Below are the code and all the weights of a small trained network. Each question names an input and a class and asks about switching units off, where a switched-off unit gives its printed mean instead of its output.

import numpy as np


def w(rows, s, z=0):
    codes = np.array(rows[::2]) - 128.0
    scale = np.full(codes.shape[1], s)
    scale[-1] = z or s
    return codes * scale


def f(y):
    return y / 2 * (1 + np.tanh(0.7978845608 * (y + 0.044715 * y**3)))


def log_softmax(a):
    a = a - a.max(-1, keepdims=True)
    return a - np.log(np.exp(a).sum(-1, keepdims=True))


def net(x, mask):
    res = np.array(x, float).reshape(1, 4) / 4 @ E
    y = f(res @ A[0][:, :-1].T + A[0][:, -1])
    res = res + np.where(mask, y, B[0][:, -1]) @ B[0][:, :-1]
    return log_softmax(res[-1] @ U[:, :-1].T + U[:, -1])


A, B = {}, {}
E = w([
[176,111,146,138,228,129,89,121,28],'x0',
[179,83,133,144,138,2,130,212,157],'x1',
[128,128,128,129,128,128,128,128,128],'x2',
[158,79,109,139,208,188,148,114,215],'x3',
],0.0097)
A[0] = w([
[134,135,135,120,89,149,123,115,94,126],'N0',
[125,125,116,128,68,84,146,123,130,155],'N1',
[138,118,119,110,138,146,133,132,116,100],'N2',
[124,143,126,129,159,101,112,139,139,85],'N3',
[121,135,141,122,134,104,127,118,137,94],'N4',
[98,157,127,126,51,151,119,111,36,187],'N5',
[134,117,113,131,113,118,128,126,118,89],'N6',
[148,132,131,142,143,114,122,130,159,102],'N7',
[132,134,131,128,117,135,124,136,140,138],'N8',
[145,148,129,137,150,113,143,153,92,102],'N9',
[155,123,145,134,221,163,119,109,73,101],'N10',
[128,131,131,113,123,142,132,135,146,121],'N11',
[150,117,126,126,221,90,122,129,5,117],'N12',
[121,120,130,119,121,152,124,140,150,101],'N13',
[120,103,137,126,150,98,134,119,84,127],'N14',
[140,121,117,144,99,167,129,121,152,127],'N15',
[113,126,124,106,152,129,123,133,124,110],'N16',
[143,129,132,146,89,12,129,161,100,104],'N17',
[153,89,119,130,184,67,131,159,197,29],'N18',
[114,141,114,106,146,112,149,103,141,101],'N19',
[140,126,97,120,164,160,151,142,87,101],'N20',
[121,135,127,124,85,142,145,105,74,140],'N21',
[151,106,130,134,193,81,131,159,204,35],'N22',
[118,119,125,129,117,165,133,119,174,166],'N23',
[131,133,137,136,139,106,107,139,120,94],'N24',
[128,139,138,116,107,75,130,150,123,116],'N25',
[121,140,126,123,58,143,134,119,206,255],'N26',
[126,119,130,129,170,220,139,89,179,106],'N27',
[121,110,120,137,171,138,128,101,104,110],'N28',
],0.018,0.0064)
B[0] = w([
[132,159,138,141,122,121,136,102,125,164],'N0',
[111,121,115,125,82,117,91,185,143,183],'N1',
[103,109,140,131,135,147,118,132,109,132],'N2',
[133,144,120,106,141,131,144,115,133,134],'N3',
[140,137,120,126,130,120,128,138,143,126],'N4',
[133,215,139,133,83,136,174,88,99,240],'N5',
[134,137,124,115,131,129,127,137,142,126],'N6',
[126,146,132,113,116,127,139,131,115,141],'N7',
[126,119,130,137,128,120,139,130,127,136],'N8',
[122,123,158,108,165,139,129,101,138,148],'N9',
[117,162,125,126,128,135,35,218,102,209],'N10',
[152,121,112,124,116,129,142,123,139,139],'N11',
[171,103,123,132,252,159,173,32,128,232],'N12',
[144,121,123,117,134,112,139,109,136,141],'N13',
[150,136,122,135,166,124,130,103,144,156],'N14',
[122,81,128,136,140,122,154,84,127,164],'N15',
[112,117,124,146,135,144,116,117,121,129],'N16',
[101,53,100,118,185,117,134,213,171,221],'N17',
[148,211,147,136,85,121,154,88,102,191],'N18',
[116,101,106,126,129,135,151,111,107,131],'N19',
[134,153,133,140,137,125,86,171,135,155],'N20',
[136,165,145,119,110,123,146,104,104,180],'N21',
[114,192,137,138,81,147,148,78,91,185],'N22',
[122,66,137,129,133,129,146,55,149,188],'N23',
[149,121,147,125,159,111,140,130,132,137],'N24',
[124,75,141,133,124,134,110,179,133,169],'N25',
[135,72,134,128,81,110,200,87,171,251],'N26',
[139,50,113,114,174,119,79,137,161,230],'N27',
[111,129,129,128,125,152,88,158,110,158],'N28',
],0.033,0.017)
U = w([
[123,179,179,118,2,118,175,75,128,250],'0',
[163,61,130,85,170,150,133,92,181,157],'1',
[165,234,175,125,127,184,118,74,59,139],'2',
[137,106,121,87,150,168,36,162,130,1],'3',
[103,85,118,83,87,108,122,192,181,87],'4',
],0.008,0.0018)

Each question gives the input, the list of numbers given to net, and the class t.
The units are the neurons (one row each of A and B). Each row of codes is followed by its name. A weight is (code - 128) times the scale printed after its matrix; where a second scale follows, it is the last column's (A, B and U).
mask holds one flag per neuron, in row order. A switched-off neuron (its flag False) gives its mean, the last column of its row in B, instead of its output. The means were averaged over made-up inputs and are rounded, as every weight is.
A unit's drop is (log p(t) with every unit on - log p(t) with that unit switched off) / (log p(t) with every unit on - log p(t) with every unit switched off).
The circuit of an input: a set's keep is (log p(t) with only the set's units on - log p(t) with every unit switched off) / (log p(t) with every unit on - log p(t) with every unit switched off). Starting from the 12 units with the biggest drops (on a tie, the unit counted first), units are removed one at a time, each time the one whose removal leaves the highest keep (on an exact tie, the one counted first), for as long as the keep stays at least 0.8.
units of the circuit, in order: the units of the circuit, biggest drop first
k most important neurons: the k neurons with the biggest drops, biggest first
drop when u is switched off: that unit's drop, to one decimal
input [7,0,-8,8], class 3: units of the circuit, in order : [N10]
input [-1,5,-2,1], class 0: 3 most important neurons : [N18; N22; N27]
input [7,7,1,1], class 2: 4 most important neurons : [N18; N22; N27; N26]
input [-6,0,-6,-6], class 0: 2 most important neurons : [N5; N27]
input [-4,4,-6,1], class 0: 2 most important neurons : [N27; N18]
input [-4,1,7,0], class 4: 3 most important neurons : [N5; N12; N18]
input [6,8,-2,1], class 2: 3 most important neurons : [N18; N22; N27]
input [-6,8,-4,1], class 0: 2 most important neurons : [N18; N22]
input [6,0,-8,1], class 3: 2 most important neurons : [N10; N5]
input [-2,1,-6,8], class 0: 4 most important neurons : [N22; N18; N12; N17]
input [0,8,7,-7], class 4: 2 most important neurons : [N17; N1]
input [-7,-4,8,0], class 0: 2 most important neurons : [N12; N17]
input [8,-1,2,7], class 3: drop when N10 is switched off : 0.7
input [5,-1,-1,2], class 3: units of the circuit, in order : [N10]
input [3,4,8,1], class 2: drop when N27 is switched off : 0.4
input [-1,1,5,-2], class 4: drop when N12 is switched off : 0.6
